[100 = 0]
104; 101; 104; 115; 114; 92; 95; 79; 102; 93; 111; 55; 93; 71; 123; 102 => 7
93; 106; 96; 105; 96; 99; 93; 89; 92; 108; 93; 88; 96; 82; 98; 95 => 5
89; 107; 89; 87; 83; 133; 88; 102; 74; 130; 72; 168; 111; 99; 76; 82 => 5
99; 97; 103; 95; 102; 94; 83; 100; 97; 114; 101; 75; 94; 83; 122; 71 => 6
108; 101; 96; 99; 96; 99; 106; 72; 92; 95; 99; 68; 110; 83; 102; 86 => 0
109; 93; 98; 82; 81; 29; 113; 101; 98; 91; 108; 29; 110; 81; 100; 55 => 6
95; 103; 97; 114; 102; 95; 105; 89; 105; 92; 102; 78; 101; 90; 88; 114 => 4
111; 103; 92; 99; 95; 107; 107; 70; 82; 89; 98; 79; 116; 88; 91; 94 => 1
100; 97; 102; 110; 102; 75; 116; 107; 121; 82; 114; 70; 98; 107; 91; 121 => 1
85; 99; 101; 98; 104; 108; 82; 99; 100; 121; 98; 86; 89; 85; 118; 81 => 1
98; 102; 97; 104; 101; 101; 102; 90; 100; 97; 99; 86; 103; 90; 92; 102 => 5
100; 102; 100; 106; 102; 112; 98; 107; 98; 107; 99; 114; 97; 105; 100; 102 => 8
78; 105; 100; 116; 113; 151; 79; 110; 110; 120; 93; 146; 82; 108; 98; 122 => 3
71; 103; 103; 122; 107; 97; 74; 115; 125; 120; 101; 89; 72; 85; 103; 121 => 1
82; 109; 83; 98; 86; 109; 81; 55; 76; 126; 79; 76; 99; 62; 85; 77 => 5
110; 101; 92; 82; 94; 129; 108; 76; 69; 104; 89; 102; 120; 100; 100; 76 => 1
94; 98; 98; 85; 90; 81; 84; 105; 93; 117; 93; 82; 96; 80; 106; 65 => 7
125; 100; 93; 93; 93; 107; 117; 61; 77; 83; 101; 70; 123; 85; 102; 85 => 0
98; 101; 103; 99; 101; 104; 82; 92; 92; 109; 99; 91; 93; 78; 122; 79 => 9
112; 98; 98; 90; 94; 94; 105; 87; 88; 91; 99; 77; 112; 90; 102; 80 => 2
86; 102; 107; 113; 115; 99; 61; 89; 102; 121; 104; 77; 75; 61; 135; 89 => 4
97; 107; 100; 108; 108; 132; 94; 89; 94; 103; 97; 118; 96; 96; 106; 114 => 7
101; 95; 104; 92; 101; 95; 82; 110; 96; 111; 102; 96; 92; 89; 121; 70 => 8
97; 102; 99; 104; 110; 118; 72; 74; 85; 114; 102; 73; 88; 65; 132; 80 => 9
97; 101; 96; 95; 89; 80; 105; 103; 99; 100; 97; 90; 104; 100; 80; 94 => 7
95; 101; 100; 110; 104; 87; 87; 77; 99; 102; 109; 43; 101; 65; 116; 82 => 6
104; 97; 99; 98; 94; 66; 106; 92; 102; 97; 105; 46; 105; 85; 103; 84 => 5
94; 100; 99; 103; 105; 104; 87; 92; 99; 112; 99; 83; 94; 88; 108; 95 => 4
100; 99; 98; 93; 97; 108; 88; 87; 84; 104; 98; 90; 105; 83; 110; 75 => 2
106; 103; 93; 88; 95; 116; 94; 72; 70; 109; 89; 92; 110; 81; 107; 70 => 1
105; 104; 99; 112; 109; 136; 110; 71; 93; 89; 101; 109; 106; 105; 100; 125 => 9
91; 108; 98; 107; 104; 138; 78; 90; 89; 114; 90; 126; 93; 85; 108; 98 => 7
101; 103; 94; 88; 94; 106; 81; 66; 72; 115; 92; 74; 101; 61; 118; 54 => 2
103; 104; 102; 112; 110; 131; 87; 72; 88; 106; 101; 99; 96; 80; 119; 97 => 9
104; 96; 103; 94; 102; 92; 98; 101; 99; 104; 107; 86; 98; 92; 113; 88 => 4
107; 95; 98; 85; 85; 55; 102; 96; 95; 94; 105; 45; 105; 78; 105; 64 => 5
64; 109; 93; 109; 105; 169; 76; 121; 105; 142; 69; 200; 81; 127; 72; 134 => 0
100; 109; 100; 115; 114; 148; 97; 69; 86; 98; 95; 135; 101; 90; 107; 121 => 8
86; 102; 95; 94; 98; 116; 74; 86; 85; 133; 89; 82; 91; 68; 111; 64 => 4
81; 98; 96; 84; 79; 58; 78; 129; 108; 119; 90; 77; 88; 85; 93; 63 => 9
103; 104; 99; 112; 114; 148; 97; 69; 87; 98; 99; 105; 101; 90; 109; 115 => 9
95; 103; 97; 104; 99; 90; 96; 85; 96; 101; 102; 64; 101; 80; 103; 91 => 2
101; 105; 104; 111; 117; 136; 78; 80; 89; 110; 102; 106; 92; 76; 129; 99 => 8
84; 108; 96; 106; 111; 128; 56; 81; 82; 130; 89; 98; 82; 56; 123; 76 => 6
85; 107; 99; 113; 110; 135; 80; 94; 96; 119; 90; 123; 87; 95; 103; 111 => 4
84; 109; 104; 131; 127; 168; 82; 92; 108; 109; 94; 172; 80; 114; 101; 155 => 5
100; 98; 100; 97; 93; 67; 104; 111; 104; 93; 106; 71; 102; 98; 95; 97 => 9
87; 102; 99; 104; 103; 108; 82; 106; 104; 122; 93; 108; 87; 92; 103; 93 => 0
86; 104; 99; 113; 103; 100; 110; 107; 112; 101; 97; 113; 93; 104; 83; 128 => 1
76; 110; 103; 117; 116; 133; 60; 98; 102; 123; 94; 137; 72; 78; 118; 112 => 4
87; 106; 92; 112; 99; 106; 99; 86; 99; 99; 93; 94; 99; 104; 84; 114 => 1
109; 97; 94; 84; 87; 73; 108; 86; 87; 91; 101; 51; 113; 82; 101; 71 => 4
79; 107; 98; 103; 113; 141; 55; 78; 87; 136; 90; 94; 80; 58; 128; 83 => 6
73; 103; 104; 113; 108; 101; 67; 117; 119; 130; 97; 106; 70; 88; 103; 98 => 1
97; 108; 107; 131; 134; 171; 64; 62; 89; 116; 103; 111; 83; 62; 140; 114 => 7
83; 108; 99; 110; 108; 146; 70; 96; 95; 126; 87; 131; 84; 85; 110; 103 => 4
94; 105; 99; 109; 105; 130; 89; 91; 94; 106; 93; 124; 94; 90; 103; 111 => 6
92; 102; 104; 105; 113; 120; 71; 92; 98; 117; 99; 95; 86; 79; 122; 88 => 5
90; 103; 96; 97; 96; 114; 92; 105; 89; 117; 88; 125; 95; 97; 96; 86 => 8
